Below are the code and all the weights of a small trained network. Each question names an input and a class and asks about switching units off, where a switched-off unit gives its printed mean instead of its output.

import numpy as np


def w(rows, s, z=0):
    codes = np.array(rows[::2]) - 128.0
    scale = np.full(codes.shape[1], s)
    scale[-1] = z or s
    return codes * scale


def norm(h):
    return h / np.sqrt((h * h).mean(-1, keepdims=True) + 1e-5)


def f(y):
    return np.maximum(y, 0)


def log_softmax(a):
    a = a - a.max(-1, keepdims=True)
    return a - np.log(np.exp(a).sum(-1, keepdims=True))


def net(x, mask):
    res = np.array(x, float).reshape(1, 7) / 4 @ E
    u = 0
    for l in range(3):
        y = f(norm(res) @ A[l][:, :-1].T + A[l][:, -1])
        res = res + np.where(mask[u : u + 8], y, B[l][:, -1]) @ B[l][:, :-1]
        u += 8
    return log_softmax(norm(res)[-1] @ U[:, :-1].T + U[:, -1])


A, B = {}, {}
E = w([
[130,128,126,128,127,128,126,126,125],'x0',
[89,108,102,146,198,194,62,158,123],'x1',
[130,128,131,128,128,127,129,129,129],'x2',
[121,58,135,124,132,89,146,163,71],'x3',
[128,128,129,130,126,128,128,127,126],'x4',
[131,23,110,89,127,135,121,74,205],'x5',
[104,154,94,6,99,148,125,149,105],'x6',
],0.0015)
A[0] = w([
[149,153,183,95,38,98,195,108,171,162],'0.n1',
[121,57,139,162,192,60,180,141,77,71],'0.n2',
[6,84,158,137,196,229,76,190,134,79],'0.n3',
[114,208,83,144,170,131,128,62,189,6],'0.n4',
[206,80,75,112,141,114,90,111,154,18],'0.n5',
[89,134,134,99,114,141,134,117,106,65],'0.n6',
[92,47,87,97,184,67,168,158,80,52],'0.n7',
[159,124,140,193,130,109,119,83,109,25],'0.n8',
],0.002,0.0016)
B[0] = w([
[164,123,20,152,217,125,42,85,93,251],'0.n1',
[173,125,159,137,7,233,52,147,139,179],'0.n2',
[240,135,23,143,159,52,79,52,83,221],'0.n3',
[175,142,173,144,42,209,58,142,155,150],'0.n4',
[39,119,142,120,127,174,152,97,150,143],'0.n5',
[135,131,108,112,137,123,120,159,153,137],'0.n6',
[162,131,193,146,6,219,69,137,123,182],'0.n7',
[114,101,137,158,175,132,155,192,214,147],'0.n8',
],0.0019,0.0018)
A[1] = w([
[162,164,138,148,134,90,137,195,89,77],'1.n1',
[185,157,172,107,21,5,253,57,145,103],'1.n2',
[63,104,194,235,212,180,125,101,171,128],'1.n3',
[163,59,89,90,149,137,119,100,243,160],'1.n4',
[104,40,188,111,90,90,147,214,43,42],'1.n5',
[8,143,81,29,161,214,91,117,97,148],'1.n6',
[129,186,132,150,161,93,158,195,110,7],'1.n7',
[140,229,121,171,167,151,97,203,82,174],'1.n8',
],0.0024,0.0016)
B[1] = w([
[64,91,150,119,134,155,150,80,125,173],'1.n1',
[119,108,24,155,248,173,17,169,97,226],'1.n2',
[178,146,123,67,87,34,192,209,140,192],'1.n3',
[44,162,184,162,127,138,176,114,43,243],'1.n4',
[170,126,144,161,43,250,42,134,173,173],'1.n5',
[199,123,164,178,128,24,188,177,163,236],'1.n6',
[47,113,170,124,136,158,176,67,121,151],'1.n7',
[81,46,146,115,121,136,159,43,142,251],'1.n8',
],0.0024)
A[2] = w([
[166,130,125,130,108,78,161,182,143,119],'2.n1',
[54,19,136,96,120,123,147,62,173,102],'2.n2',
[139,124,85,128,233,133,72,166,107,6],'2.n3',
[135,212,136,116,80,162,134,92,193,104],'2.n4',
[146,195,122,159,168,143,109,86,188,132],'2.n5',
[113,157,91,4,103,135,136,191,113,105],'2.n6',
[50,181,151,150,118,129,149,141,43,108],'2.n7',
[151,94,154,206,145,131,121,132,125,161],'2.n8',
],0.0029,0.0015)
B[2] = w([
[138,145,144,134,139,94,154,149,177,165],'2.n1',
[62,253,170,157,158,188,149,104,98,241],'2.n2',
[162,168,38,150,123,92,106,50,96,197],'2.n3',
[132,30,150,135,84,169,83,182,65,183],'2.n4',
[123,50,133,99,99,139,114,173,66,225],'2.n5',
[164,129,170,219,147,73,161,151,206,228],'2.n6',
[74,119,148,97,160,178,144,53,213,206],'2.n7',
[134,191,104,1,111,101,152,156,176,253],'2.n8',
],0.0033,0.0019)
U = w([
[21,170,186,123,167,188,178,53,128,254],'0',
[172,138,3,132,185,86,73,88,81,127],'1',
[184,139,172,136,125,25,193,198,214,117],'2',
[157,58,163,119,27,210,63,178,84,2],'3',
],0.0068,0.0008)

Each question gives the input, the list of numbers given to net, and the class t.
The units are the neurons (one row each of A and B). Each row of codes is followed by its name. A weight is (code - 128) times the scale printed after its matrix; where a second scale follows, it is the last column's (A, B and U).
mask holds one flag per neuron, layer by layer. A switched-off neuron (its flag False) gives its mean, the last column of its row in B, instead of its output. The means were averaged over made-up inputs and are rounded, as every weight is.
A unit's drop is (log p(t) with every unit on - log p(t) with that unit switched off) / (log p(t) with every unit on - log p(t) with every unit switched off).
The circuit of an input: a set's keep is (log p(t) with only the set's units on - log p(t) with every unit switched off) / (log p(t) with every unit on - log p(t) with every unit switched off). Starting from the 12 units with the biggest drops (on a tie, the unit counted first), units are removed one at a time, each time the one whose removal leaves the highest keep (on an exact tie, the one counted first), for as long as the keep stays at least 0.8.
units of the circuit, in order: the units of the circuit, biggest drop first
most important unit: the unit with the biggest drop
top k neurons: the k neurons with the biggest drops, biggest first
top k neurons in layer l: the k neurons of layer l with the biggest drops, biggest first
input [-3,-6,0,6,-8,8,-2], class 0: units of the circuit, in order : [2.n2]
input [-7,-3,6,8,-5,-6,-7], class 3: units of the circuit, in order : [0.n2, 1.n5]
input [0,-6,7,-1,7,-2,6], class 1: top 2 neurons in layer 1 : [1.n2, 1.n3]
input [5,3,-7,5,3,3,-4], class 3: units of the circuit, in order : [0.n2, 0.n7]
input [6,-7,-7,1,7,-7,-7], class 0: units of the circuit, in order : [1.n6, 2.n7]
input [-5,7,8,8,-2,1,8], class 2: units of the circuit, in order : [1.n6, 2.n6]
input [-5,-4,6,-3,-1,-1,6], class 2: top 3 neurons : [2.n6, 0.n3, 1.n6]
input [1,-4,-4,6,-1,-6,1], class 0: top 2 neurons : [2.n7, 1.n1]
input [-5,5,-6,4,-6,8,7], class 0: top 3 neurons : [2.n2, 1.n4, 1.n3]
input [-5,5,5,-7,3,0,-8], class 2: top 3 neurons : [1.n3, 1.n2, 2.n8]
input [-4,-2,1,-8,-5,6,1], class 3: top 3 neurons : [2.n4, 1.n8, 2.n5]
input [7,-5,7,-7,-8,5,8], class 2: top 4 neurons in layer 1 : [1.n8, 1.n6, 1.n5, 1.n4]
input [-5,7,7,-6,-8,-2,-4], class 1: units of the circuit, in order : [0.n3, 2.n3]
input [8,6,6,-8,5,4,2], class 3: top neuron in layer 1 : [1.n2]
input [7,6,-2,7,0,7,3], class 0: top 4 neurons : [2.n2, 1.n2, 1.n4, 0.n1]
input [7,-2,6,8,4,2,-7], class 3: top 2 neurons : [0.n2, 1.n5]
input [4,4,-3,8,-5,6,-6], class 3: top 2 neurons in layer 1 : [1.n8, 1.n6]
input [-4,0,-6,4,-8,8,8], class 0: top 2 neurons in layer 1 : [1.n4, 1.n3]
input [2,-3,-2,0,8,-6,7], class 2: top 2 neurons : [2.n6, 1.n4]
input [4,3,3,4,7,-8,5], class 0: most important unit : 2.n7
input [-4,-7,-4,8,2,7,-2], class 3: units of the circuit, in order : [0.n2, 1.n5, 0.n7]
input [6,-7,0,3,5,0,7], class 1: top 2 neurons : [1.n2, 1.n3]
input [-8,-3,-3,-1,-7,-3,4], class 2: top 2 neurons : [1.n4, 0.n3]
input [-1,-7,7,2,-1,5,4], class 1: top 2 neurons in layer 1 : [1.n2, 1.n8]
input [0,1,-8,0,6,4,6], class 2: top 2 neurons in layer 1 : [1.n6, 1.n8]
